Here is a tiny trained network, its code and every weight. The questions are about switching its units off for an input and a class, where a switched-off unit gives its printed mean instead of its output.

import numpy as np


def w(rows, s, z=0):
    codes = np.array(rows[::2]) - 128.0
    scale = np.full(codes.shape[1], s)
    scale[-1] = z or s
    return codes * scale


def norm(h):
    return h / np.sqrt((h * h).mean(-1, keepdims=True) + 1e-5)


def f(y):
    return np.maximum(y, 0)


def log_softmax(a):
    a = a - a.max(-1, keepdims=True)
    return a - np.log(np.exp(a).sum(-1, keepdims=True))


def net(x, mask):
    res = np.array(x, float).reshape(1, 6) / 4 @ E
    u = 0
    for l in range(4):
        y = f(norm(res) @ A[l][:, :-1].T + A[l][:, -1])
        res = res + np.where(mask[u : u + 11], y, B[l][:, -1]) @ B[l][:, :-1]
        u += 11
    return log_softmax(norm(res)[-1] @ U[:, :-1].T + U[:, -1])


A, B = {}, {}
E = w([
[142,146,56],'x0',
[197,251,144],'x1',
[127,127,129],'x2',
[62,164,148],'x3',
[129,127,129],'x4',
[127,129,129],'x5',
],0.0024)
A[0] = w([
[195,218,184,229],'0.n1',
[117,154,36,206],'0.n2',
[112,116,99,87],'0.n3',
[72,157,179,118],'0.n4',
[87,20,146,167],'0.n5',
[197,81,125,3],'0.n6',
[237,229,254,115],'0.n7',
[144,109,227,32],'0.n8',
[176,193,165,199],'0.n9',
[226,132,142,9],'0.n10',
[162,88,199,84],'0.n11',
],0.0043,0.0011)
B[0] = w([
[187,100,191,238],'0.n1',
[121,190,32,187],'0.n2',
[101,113,157,143],'0.n3',
[126,123,218,166],'0.n4',
[157,238,143,231],'0.n5',
[26,156,157,149],'0.n6',
[113,16,181,254],'0.n7',
[201,168,37,158],'0.n8',
[252,82,192,206],'0.n9',
[205,3,85,165],'0.n10',
[147,124,120,157],'0.n11',
],0.0034,0.0032)
A[1] = w([
[100,139,108,51],'1.n1',
[102,146,111,53],'1.n2',
[78,150,2,178],'1.n3',
[121,135,124,67],'1.n4',
[105,188,105,117],'1.n5',
[111,59,194,97],'1.n6',
[166,72,2,1],'1.n7',
[74,154,135,107],'1.n8',
[165,48,144,85],'1.n9',
[82,14,148,146],'1.n10',
[110,166,211,111],'1.n11',
],0.0043,0.0014)
B[1] = w([
[127,179,74,138],'1.n1',
[153,134,66,137],'1.n2',
[118,66,164,250],'1.n3',
[149,108,115,128],'1.n4',
[152,84,90,163],'1.n5',
[208,194,176,233],'1.n6',
[149,91,251,205],'1.n7',
[90,117,132,164],'1.n8',
[109,186,119,226],'1.n9',
[223,199,142,240],'1.n10',
[146,84,136,206],'1.n11',
],0.0034,0.002)
A[2] = w([
[2,124,52,38],'2.n1',
[106,85,87,167],'2.n2',
[151,223,179,74],'2.n3',
[24,81,181,62],'2.n4',
[83,251,79,194],'2.n5',
[100,108,162,7],'2.n6',
[119,143,171,51],'2.n7',
[49,129,101,93],'2.n8',
[224,137,137,26],'2.n9',
[139,126,206,203],'2.n10',
[177,172,128,157],'2.n11',
],0.0047,0.0014)
B[2] = w([
[222,96,33,168],'2.n1',
[108,103,196,159],'2.n2',
[40,133,147,195],'2.n3',
[112,156,4,170],'2.n4',
[130,135,233,148],'2.n5',
[87,149,64,134],'2.n6',
[107,149,136,147],'2.n7',
[248,26,5,151],'2.n8',
[159,146,84,225],'2.n9',
[95,112,84,251],'2.n10',
[109,200,25,197],'2.n11',
],0.0032)
A[3] = w([
[140,38,33,139],'3.n1',
[146,239,108,68],'3.n2',
[196,193,132,107],'3.n3',
[141,4,224,101],'3.n4',
[145,198,218,183],'3.n5',
[109,51,98,101],'3.n6',
[244,149,142,152],'3.n7',
[159,144,136,86],'3.n8',
[232,49,141,86],'3.n9',
[178,26,197,165],'3.n10',
[96,139,198,251],'3.n11',
],0.0033,0.0026)
B[3] = w([
[112,131,222,202],'3.n1',
[115,207,177,154],'3.n2',
[127,190,104,187],'3.n3',
[69,86,253,184],'3.n4',
[89,136,64,224],'3.n5',
[129,52,171,154],'3.n6',
[60,177,148,254],'3.n7',
[111,120,91,136],'3.n8',
[81,107,77,217],'3.n9',
[68,172,116,231],'3.n10',
[82,105,34,223],'3.n11',
],0.0032,0.0029)
U = w([
[131,246,98,249],'0',
[77,26,185,61],'1',
[245,73,199,43],'2',
[237,162,90,82],'3',
[42,141,96,149],'4',
[151,28,57,119],'5',
[122,163,239,118],'6',
],0.013,0.0015)

Each question gives the input, the list of numbers given to net, and the class t.
The units are the neurons (one row each of A and B). Each row of codes is followed by its name. A weight is (code - 128) times the scale printed after its matrix; where a second scale follows, it is the last column's (A, B and U).
mask holds one flag per neuron, layer by layer. A switched-off neuron (its flag False) gives its mean, the last column of its row in B, instead of its output. The means were averaged over made-up inputs and are rounded, as every weight is.
A unit's drop is (log p(t) with every unit on - log p(t) with that unit switched off) / (log p(t) with every unit on - log p(t) with every unit switched off).
The circuit of an input: a set's keep is (log p(t) with only the set's units on - log p(t) with every unit switched off) / (log p(t) with every unit on - log p(t) with every unit switched off). Starting from the 12 units with the biggest drops (on a tie, the unit counted first), units are removed one at a time, each time the one whose removal leaves the highest keep (on an exact tie, the one counted first), for as long as the keep stays at least 0.8.
circuit, biggest first: the units of the circuit, biggest drop first
top k neurons: the k neurons with the biggest drops, biggest first
k most important neurons of layer l: the k neurons of layer l with the biggest drops, biggest first
drop of u: that unit's drop, to one decimal
input [-4,0,2,3,6,-5], class 4: circuit, biggest first : [3.n11 3.n5]
input [-5,7,-1,-6,-2,-7], class 2: circuit, biggest first : [0.n7]
input [-5,2,0,0,8,-6], class 2: circuit, biggest first : [0.n7 0.n8]
input [-5,7,1,0,1,-5], class 2: circuit, biggest first : [0.n7 0.n9]
input [0,0,5,-1,5,-7], class 0: top 2 neurons : [0.n10 0.n2]
input [1,-4,0,-8,-3,5], class 1: 2 most important neurons of layer 1 : [1.n7 1.n6]
input [8,-1,2,-4,-3,3], class 1: 2 most important neurons of layer 1 : [1.n7 1.n3]
input [0,-7,-8,0,4,3], class 0: 3 most important neurons of layer 0 : [0.n2 0.n5 0.n6]
input [-3,-3,6,1,-3,-1], class 4: 2 most important neurons of layer 0 : [0.n5 0.n7]
input [1,-8,-8,6,3,-7], class 5: top 3 neurons : [0.n9 0.n1 0.n7]
input [3,-1,-6,3,5,7], class 5: top 2 neurons : [0.n9 2.n1]
input [-1,0,6,3,7,3], class 4: top 3 neurons : [0.n7 0.n10 1.n10]
input [8,-1,7,-3,-4,-7], class 1: top 3 neurons : [1.n7 1.n3 0.n5]
input [-2,-7,7,-2,-4,-4], class 0: top neuron : [1.n10]
input [4,0,8,2,4,6], class 5: 2 most important neurons of layer 2 : [2.n1 2.n8]
input [2,-4,-5,-8,-5,3], class 1: top 3 neurons : [0.n7 0.n1 0.n9]
input [3,0,-7,8,8,6], class 5: top 3 neurons : [0.n5 2.n1 2.n8]
input [-8,-7,-5,3,0,1], class 4: drop of 0.n9 : 0.2
input [-8,-8,-8,4,-3,2], class 4: drop of 0.n5 : 0.2
input [-2,6,1,4,-2,4], class 6: top neuron : [0.n7]
input [0,3,3,-3,1,-7], class 2: drop of 0.n1 : 0.1
input [-6,-2,6,-1,0,-1], class 0: 2 most important neurons of layer 1 : [1.n3 1.n7]
